T: [128 126  92 127 129 129 128 128 127 127 126 126 128 127 127 128 127 130
 127 130 128 129 130 130 126 126 129 129 128 126 129 128 128 126 128 126
 126 128 129 130 129 127 127 127]
U: [113 127 121 129 111 107 130 110 113 125 120 109 116 125 124 109 129 122
 122 120 116 129 124 129 122 111 116 127 125 124 115 115 118 129 118 128
 115 134 133 126 115 111 122 113]
X: [136 104 125 129 133 129 137 121  62  89 119 103  68 169 122 106 126 144
  65 157 133 178 104 133 122  79 120 131 105  82 117 169 134  79 147 114
  76 125 147 149 158  69 140  97]
Q: [134 107 113 103 151 157 111 149 169 138 118 151 170  93 109 157 101 132
 142 129 132  95 145 119 109 159 141 122 135 122 154 119 125 134 121 104
 147 100  97 119 128 169 106 158]
C: [ 54 133 169 182 167 104 191  82 186 203 177 168  88 113  52  44  60 153
  81 152 187 125  95 136  96 148  40  64 186 105 106  93 186 189 177  91
 150 178  88 100  62 183  55  48]
V: [ 74 122 110 113 101  92 103  90 167 146 117 129 137  59  90  97  87  88
 145  76 109  57 110  95 100 141  89  81 127 136  98  55 108 152  94 107
 150 115  77  76  59 160  75 105]
len: [134 107 113 103 151 157 111 149 169 138 118 151 170  93 109 157 101 132
 142 129 132  95 145 119 109 159 141 122 135 122 154 119 125 134 121 104
 147 100  97 119 128 169 106 158] => 44
len: [128 126  92 127 129 129 128 128 127 127 126 126 128 127 127 128 127 130
 127 130 128 129 130 130 126] => 25
len: [ 54 133 169 182 167 104 191  82 186 203 177 168  88 113  52  44  60 153
  81 152 187 125  95 136  96 148] => 26
where: [144] => X, 18
len: [ 54 133 169 182 167 104 191  82 186 203 177 168  88 113  52  44  60 153
  81 152] => 20
where: [91] => C, 36

F: [106 214 188 109 225 136  73  77 158]
J: [133 128 135 135 130 131 140 134 128]
R: [161 108 143 143  74  93 167 141 195]
M: [127 164 109  83  66  61 157  70 143]
L: [120 121 145 145 132 130 136 139 122]
where: [73] => F, 7
order: [167 143  74 141 161 195 108  93 143] => R

K: [128 113 101 114 142 108 124 134 125 114 119 136 122 117 106 145 133 116
 138 123 116 123 129 131 129 136 118 109 129 125 126 110 126 117 126 116
 144 137 127 148 106 142 111]
A: [126 137 126 133 138 127 101 136 123 148 124 128 129 106 116 116 117 116
 118 134 145 109 131 114 125 125 110 113 111 108 124 142 122 106 126 144
 117 129 114 129 119 136 142]
Z: [110 128 117  72 115 106  69 102  54  65  72 128 125 100  81 180 168 117
 178 115  60  76 110 144  88  70 152  62 144  68 155  75 160 134  93 112
 179 166 165 142 119 111  77]
N: [134 128 141  93 108 109  89 126  93  89 116 149 115 101 122 155 137 109
 141 135  88 124 119 161 111 101 158 104 138 108 101 125 143 122 157  86
 132 104 124 100 114 134 133]
Y: [139 106 142 100  94 102 106 132 126 109 132 152  90  88 150 126 105  95
 110 127 145 158 112 156 133 120 147 136 130 132 127 145 158 156 151 101
 131 118 147  97 142 118 132]
P: [134 128 141  93 108 109  89 126  93  89 116 149 115 101 122 155 137 109
 141 135  88 166  61 109 210 167  96 127 186 123 123 128 104 127 155  95
 181 175 126 105 113 192  62]
[134 128 141  93 108 109  89 126  93  89 116 149 115 101 122 155 137 109
 141 135  88 166  61 109 210 167  96 127 186 123 123 128 104 127 155  95
 181 175 126 105 113 192  62] => P
[110 128 117  72 115 106  69 102  54  65  72 128 125 100  81 180 168 117
 178 115  60  76 110 144  88  70 152  62 144  68 155  75 160 134  93 112
 179 166 165 142 119 111  77] => Z
[126 137 126 133 138 127 101 136 123 148 124 128 129 106 116 116 117 116
 118 134 145 109 131 114 125 125 110 113 111 108 124 142 122 106 126 144
 117 129 114 129 119 136 142] => A
len: [139 106 142 100  94 102 106 132 126 109 132 152  90  88 150 126 105  95
 110 127 145 158 112 156 133 120 147 136 130 132 127 145 158 156 151 101
 131 118 147  97 142 118] => 42
len: [128 113 101 114 142 108 124 134 125 114 119 136 122 117 106 145 133 116
 138 123 116 123 129 131 129 136 118 109 129 125 126 110 126 117] => 34
order: [142 111 128 113 101 114 142 108 124 134 125 114 119 136 122 117 106 145
 133 116 138 123 116 123 129 131 129 136 118 109 129 125 126 110 126 117
 126 116 144 137 127 148 106] => K
len: [110 128 117  72 115 106  69 102  54  65  72 128 125 100  81 180 168 117
 178 115  60  76 110] => 23

E: [120 162 109 130 124 101 111  96 133 123 140 108 120 122 147 139 121 128
  73  92 124  93 119 124 129 119 157  78]
H: [121 142 111 113 125 202 119 115 153 122 129 124 165 106 126 131 132 182
 147 152 129 113 106 158 139 130 115  98]
B: [109 111 140 124 122 124 121 124 101 170  73 120  93 139 133 123 120  78
 119  95 128 130 157  92 119 129 147 162]
[109 111 140 124 122 124 121 124 101 170  73 120  93 139 133 123 120  78
 119  95 128 130 157  92 119 129 147 162] => B
order: [162 147 129 119  92 157 130 128  95 119  78 120 123 133 139  93 120  73
 170 101 124 121 124 122 124 140 111 109] => B
where: [202] => H, 6

ribif: [146 125 187 157 152  82 130 166 174 129  47  94 198 144 208 180]
vak: [ 95  82 173 132 145 153 173  59 164 101 140 109 154  96  80 184]
rodeg: [103 143 109 127 114 184 116 144 113 160 142 146  59 134  96  92]
Tinat: [144  97 104 143 127 120 142  94  69 104 185 143 116 122 110 122]
ferut: [117 127 150 139 132 146 123 138 155 137 134 136 125 123 154 124]
Tem: [105  87 153 130 126 125  84 153 127  80 125 129 130 100 138 173]
voti: [131 125  80 153 100 126 138 127  84 130 173 153  98 129  87 125]
Lasu: [131 137 163 109 134 127 139 152 183 165  72 100 127 131 171 135]
len: [131 125  80 153 100 126 138 127  84 130 173 153] => 12
order: [ 80  84  87 100 105 125 125 126 127 129 130 130 138 153 153 173] => Tem
order: [ 98 125  84 100 129  80 131 153 126 138 130 153  87 125 127 173] => voti
where: [101] => vak, 10

S: [119 100 149  98 172  44 144  62 170 109 123 117 175 137 119 122 111 114
 171 176  97 212 102 135  99 125 123 197 162 129  78 133 128 184 131  73
  72 123  63 112 168 122 132 133 133 145  89 160 166 170 105  30 134]
D: [121 136 134 171 133 159 130 144  99 127 142 131 117 158 117 110 170 141
 123 122 121 106 137 137 124 129 139 104 117 125 164 130 116  87 112 163
 152 139 131 119 131 134 133 108 130 100 178 129 126 119 139 195 118]
G: [127 117 133 108 140  95 132 104 148 123 132 124 145 130 128 131 112 120
 142 144 121 159 118 128 120 127 124 155 141 129 104 129 131 155 133 102
 105 124 107 125 139 125 128 134 129 140 104 137 140 143 118  81 132]
where: [114] => S, 18
len: [121 136 134 171 133 159 130 144  99 127 142 131 117 158 117 110 170 141
 123 122 121 106 137 137 124 129 139 104 117 125 164 130 116  87 112 163
 152 139 131 119 131 134 133 108 130] => 45
where: [44] => S, 6

tuful: [132 130 134 128]
gisav: [134 130 132 127]
Dap: [134 130 132 173]
len: [132 130 134 128] => 4
len: [134 130 132 127] => 4
order: [127 132 130 134] => gisav
len: [134 130 132] => 3
order: [127 134 130 132] => gisav
len: [132 130 134] => 3

pesoz: [ 94 106  75 126 169 139 113 138  94 147 114 112 111 129 113  91 126 111
 124  97 115 106]
foman: [127 144 136 141 163 107 124 150 122 126 139 150 122 103 130 124 148 145
 117 151 136 141]
Lepan: [183 108 149 124 123 153 167 115 212 121 120 106 130 145 130 179 146 116
 112 103 172 104]
gazu: [128 114 134 121 100 118 115 103 142 122 114 115 134 116 122 129 115 125
 122 119 132 114]
tudo: [121 150 134 141 167 146 146 166 121 147 148 141 145 163 148 125 151 124
 153 145 110 132]
vuk: [128 120 135 126 113 152 135 123 120 144 126 119 136 161 141 130 118 128
 150 122 132 120]
vove: [113 130 105 136 165 130 121 152  95 140 126 135 110 109 119 119 140 138
 116 127 129 138]
sisa: [146 111 120 129 143 153 157 136 156 147 123 108 120 163 135 140 142 116
 124 101 141  99]
Zefed: [121 115 134 128 132 142 123 122 119 114 116 114 100 115 125 134 114 129
 122 103 115 118]
order: [114 132 119 122 125 115 129 122 116 134 115 114 122 142 103 115 118 100
 121 134 114 128] => gazu
len: [ 94 106  75 126] => 4

zis: [104 106 114 117  98]
guv: [101 142 121 105  86]
lege: [103 143 166  27 110]
Vozu: [ 86 145  80 127  96]
garan: [104  85 114 117  98]
sog: [153  94 103 112 147]
nide: [105 124 114 112 135]
Vela: [111 102 146 141 107]
Zita: [182 138 154 173 112]
Limor: [ 79 127  96  86 145]
Fas: [121 101  86 105 143]
order: [145  86  96 127  79] => Limor
order: [121 101  86 105 142] => guv
where: [182] => Zita, 1

sino: [124 122  51 128 132]
vaso: [126 115 135 138 152]
gomo: [127 138 152 115 135]
where: [127] => gomo, 1
where: [51] => sino, 3
order: [135 115 152 138 127] => gomo
order: [152 138 135 115 126] => vaso
[126 115 135 138 152] => vaso
len: [126 115 135] => 3
where: [122] => sino, 2

medut: [ 78 140 216 174]
Gol: [158  89 187  83]
digu: [ 78 185 143 136]
pivug: [ 97 108 152 104]
kog: [ 58 170 152 146]
podu: [169 167 176 121]
pogav: [173 183 152 162]
Nakes: [ 61 167 152  74]
lof: [170 130 204 121]
dukeb: [ 73 173 152 121]
where: [174] => medut, 4
len: [ 78 140] => 2

